Below are the code and all the weights of a small trained network. Each question names an input and a class and asks about switching units off, where a switched-off unit gives its printed mean instead of its output.

import numpy as np


def w(rows, s, z=0):
    codes = np.array(rows[::2]) - 128.0
    scale = np.full(codes.shape[1], s)
    scale[-1] = z or s
    return codes * scale


def norm(h):
    return h / np.sqrt((h * h).mean(-1, keepdims=True) + 1e-5)


def f(y):
    return y / 2 * (1 + np.tanh(0.7978845608 * (y + 0.044715 * y**3)))


def log_softmax(a):
    a = a - a.max(-1, keepdims=True)
    return a - np.log(np.exp(a).sum(-1, keepdims=True))


def net(x, mask):
    res = np.array(x, float).reshape(1, 7) / 4 @ E
    u = 0
    for l in range(3):
        y = f(norm(res) @ A[l][:, :-1].T + A[l][:, -1])
        res = res + np.where(mask[u : u + 7], y, B[l][:, -1]) @ B[l][:, :-1]
        u += 7
    return log_softmax(norm(res)[-1] @ U[:, :-1].T + U[:, -1])


A, B = {}, {}
E = w([
[72,41,41,99,152,151,204,125,120,181],'x0',
[158,179,105,48,151,47,135,69,198,74],'x1',
[202,80,41,125,127,101,106,105,149,131],'x2',
[151,105,154,38,138,185,154,1,123,78],'x3',
[225,143,117,197,98,33,162,88,131,110],'x4',
[78,19,99,112,154,111,125,104,144,30],'x5',
[101,139,186,109,226,87,63,177,141,117],'x6',
],0.0084)
A[0] = w([
[168,127,2,127,73,135,146,132,139,162,180],'L0N0',
[144,157,155,125,100,70,161,52,135,38,191],'L0N1',
[46,34,83,65,113,195,148,78,134,83,25],'L0N2',
[110,197,158,211,53,171,149,169,108,155,31],'L0N3',
[156,167,130,53,107,217,165,46,120,147,30],'L0N4',
[23,210,151,74,154,127,133,172,142,145,5],'L0N5',
[114,167,136,117,121,113,26,176,148,69,96],'L0N6',
],0.031,0.0029)
B[0] = w([
[109,74,73,130,89,100,141,99,206,172,226],'L0N0',
[196,69,90,80,115,115,113,127,221,226,228],'L0N1',
[2,149,143,210,137,149,185,148,17,47,253],'L0N2',
[103,226,99,141,150,174,226,195,73,114,229],'L0N3',
[172,176,207,40,164,168,19,152,163,131,217],'L0N4',
[18,40,168,193,97,78,38,62,132,149,200],'L0N5',
[146,173,156,46,174,165,135,161,160,118,196],'L0N6',
],0.022,0.027)
A[1] = w([
[215,137,96,183,136,71,115,145,30,99,16],'L1N0',
[87,193,158,146,158,123,180,161,60,47,54],'L1N1',
[165,212,150,180,71,130,127,124,41,72,80],'L1N2',
[155,141,96,150,103,106,105,83,39,145,4],'L1N3',
[169,70,136,160,186,136,166,150,29,43,59],'L1N4',
[152,122,111,172,107,139,173,111,1,22,74],'L1N5',
[227,152,144,80,145,101,114,127,127,72,31],'L1N6',
],0.024,0.0029)
B[1] = w([
[52,107,94,84,84,47,128,86,176,128,129],'L1N0',
[175,169,79,170,87,139,146,94,73,74,251],'L1N1',
[99,74,175,117,190,120,230,161,98,103,173],'L1N2',
[147,99,118,172,117,148,97,119,118,149,128],'L1N3',
[127,190,82,188,87,170,160,174,176,254,170],'L1N4',
[182,175,93,130,143,178,152,237,112,92,197],'L1N5',
[174,86,99,61,175,170,123,177,150,113,152],'L1N6',
],0.018,0.025)
A[2] = w([
[206,28,27,162,68,75,172,98,145,150,37],'L2N0',
[236,73,130,207,66,98,131,51,70,114,59],'L2N1',
[223,144,128,179,103,143,120,162,27,190,140],'L2N2',
[238,133,151,79,73,86,82,97,186,154,64],'L2N3',
[236,75,71,169,97,82,162,43,104,140,92],'L2N4',
[252,55,118,155,40,77,147,70,95,163,5],'L2N5',
[251,149,187,41,106,80,200,140,114,153,76],'L2N6',
],0.02,0.0029)
B[2] = w([
[191,89,107,197,104,49,152,66,72,150,231],'L2N0',
[95,66,109,88,121,163,153,176,197,77,127],'L2N1',
[231,105,16,125,156,139,52,105,60,99,193],'L2N2',
[173,207,157,130,121,112,226,140,69,59,253],'L2N3',
[7,109,50,103,119,150,123,182,153,215,162],'L2N4',
[58,110,68,162,170,164,169,149,144,94,166],'L2N5',
[159,174,131,167,159,141,23,59,147,109,218],'L2N6',
],0.018,0.013)
U = w([
[154,61,39,149,101,68,172,96,168,192,146],'0',
[61,191,127,187,132,178,181,170,11,45,181],'1',
[60,43,214,143,127,99,15,72,89,105,4],'2',
[251,171,147,18,168,156,86,143,188,143,165],'3',
],0.011,0.0023)

Each question gives the input, the list of numbers given to net, and the class t.
The units are the neurons (one row each of A and B). Each row of codes is followed by its name. A weight is (code - 128) times the scale printed after its matrix; where a second scale follows, it is the last column's (A, B and U).
mask holds one flag per neuron, layer by layer. A switched-off neuron (its flag False) gives its mean, the last column of its row in B, instead of its output. The means were averaged over made-up inputs and are rounded, as every weight is.
A unit's drop is (log p(t) with every unit on - log p(t) with that unit switched off) / (log p(t) with every unit on - log p(t) with every unit switched off).
The circuit of an input: a set's keep is (log p(t) with only the set's units on - log p(t) with every unit switched off) / (log p(t) with every unit on - log p(t) with every unit switched off). Starting from the 12 units with the biggest drops (on a tie, the unit counted first), units are removed one at a time, each time the one whose removal leaves the highest keep (on an exact tie, the one counted first), for as long as the keep stays at least 0.8.
units of the circuit, in order: the units of the circuit, biggest drop first
most important unit: the unit with the biggest drop
top k neurons: the k neurons with the biggest drops, biggest first
k most important neurons of layer l: the k neurons of layer l with the biggest drops, biggest first
drop of u: that unit's drop, to one decimal
input [-6,2,2,1,4,6,1], class 3: most important unit => L0N6
input [2,0,5,-8,-7,-7,-3], class 0: top 2 neurons => [L0N0, L0N2]
input [0,3,1,1,8,0,6], class 0: 3 most important neurons of layer 0 => [L0N1, L0N4, L0N3]
input [3,-2,8,1,-3,-6,-7], class 3: 2 most important neurons of layer 0 => [L0N4, L0N5]
input [6,3,-1,-6,3,-5,4], class 2: top 4 neurons => [L0N5, L0N2, L0N1, L1N1]
input [-7,-3,8,-8,-4,1,-3], class 3: 4 most important neurons of layer 0 => [L0N2, L0N6, L0N5, L0N0]
input [7,7,0,-1,7,1,8], class 0: 2 most important neurons of layer 0 => [L0N4, L0N6]
input [-6,4,-1,1,-4,-8,1], class 3: top 2 neurons => [L0N2, L0N6]
input [-1,0,-1,6,2,2,-8], class 3: top 2 neurons => [L0N4, L0N1]
input [-7,7,2,-4,-8,8,1], class 2: top 2 neurons => [L0N5, L0N3]
input [-1,-3,5,2,7,6,6], class 0: 3 most important neurons of layer 0 => [L0N4, L0N1, L0N3]
input [-8,1,7,1,-8,4,6], class 3: top 2 neurons => [L0N6, L0N2]
input [3,4,-1,4,2,0,-1], class 3: top 2 neurons => [L0N4, L0N1]
input [-4,7,-2,-1,-4,-4,4], class 2: units of the circuit, in order => [L0N5]
input [3,-3,3,-4,2,0,5], class 0: top 2 neurons => [L0N4, L0N2]
input [-2,4,-3,1,4,7,0], class 0: top 2 neurons => [L0N4, L0N1]
input [-7,6,8,-6,3,6,-3], class 0: 2 most important neurons of layer 0 => [L0N4, L0N0]
input [0,6,-1,5,1,2,-7], class 3: 2 most important neurons of layer 0 => [L0N4, L0N1]
input [-5,8,-4,-7,-8,2,-1], class 2: drop of L0N5 => 0.7
input [1,5,-4,-1,0,5,2], class 2: top neuron => [L0N1]
input [6,2,-1,0,-1,-3,0], class 2: drop of L0N3 => 0.1
input [-1,8,-7,-4,-5,6,2], class 2: drop of L0N5 => 0.5
input [-5,6,-6,1,-4,0,4], class 2: drop of L0N6 => 0.0
input [5,-2,0,-2,0,-4,7], class 2: top 2 neurons => [L0N5, L0N2]
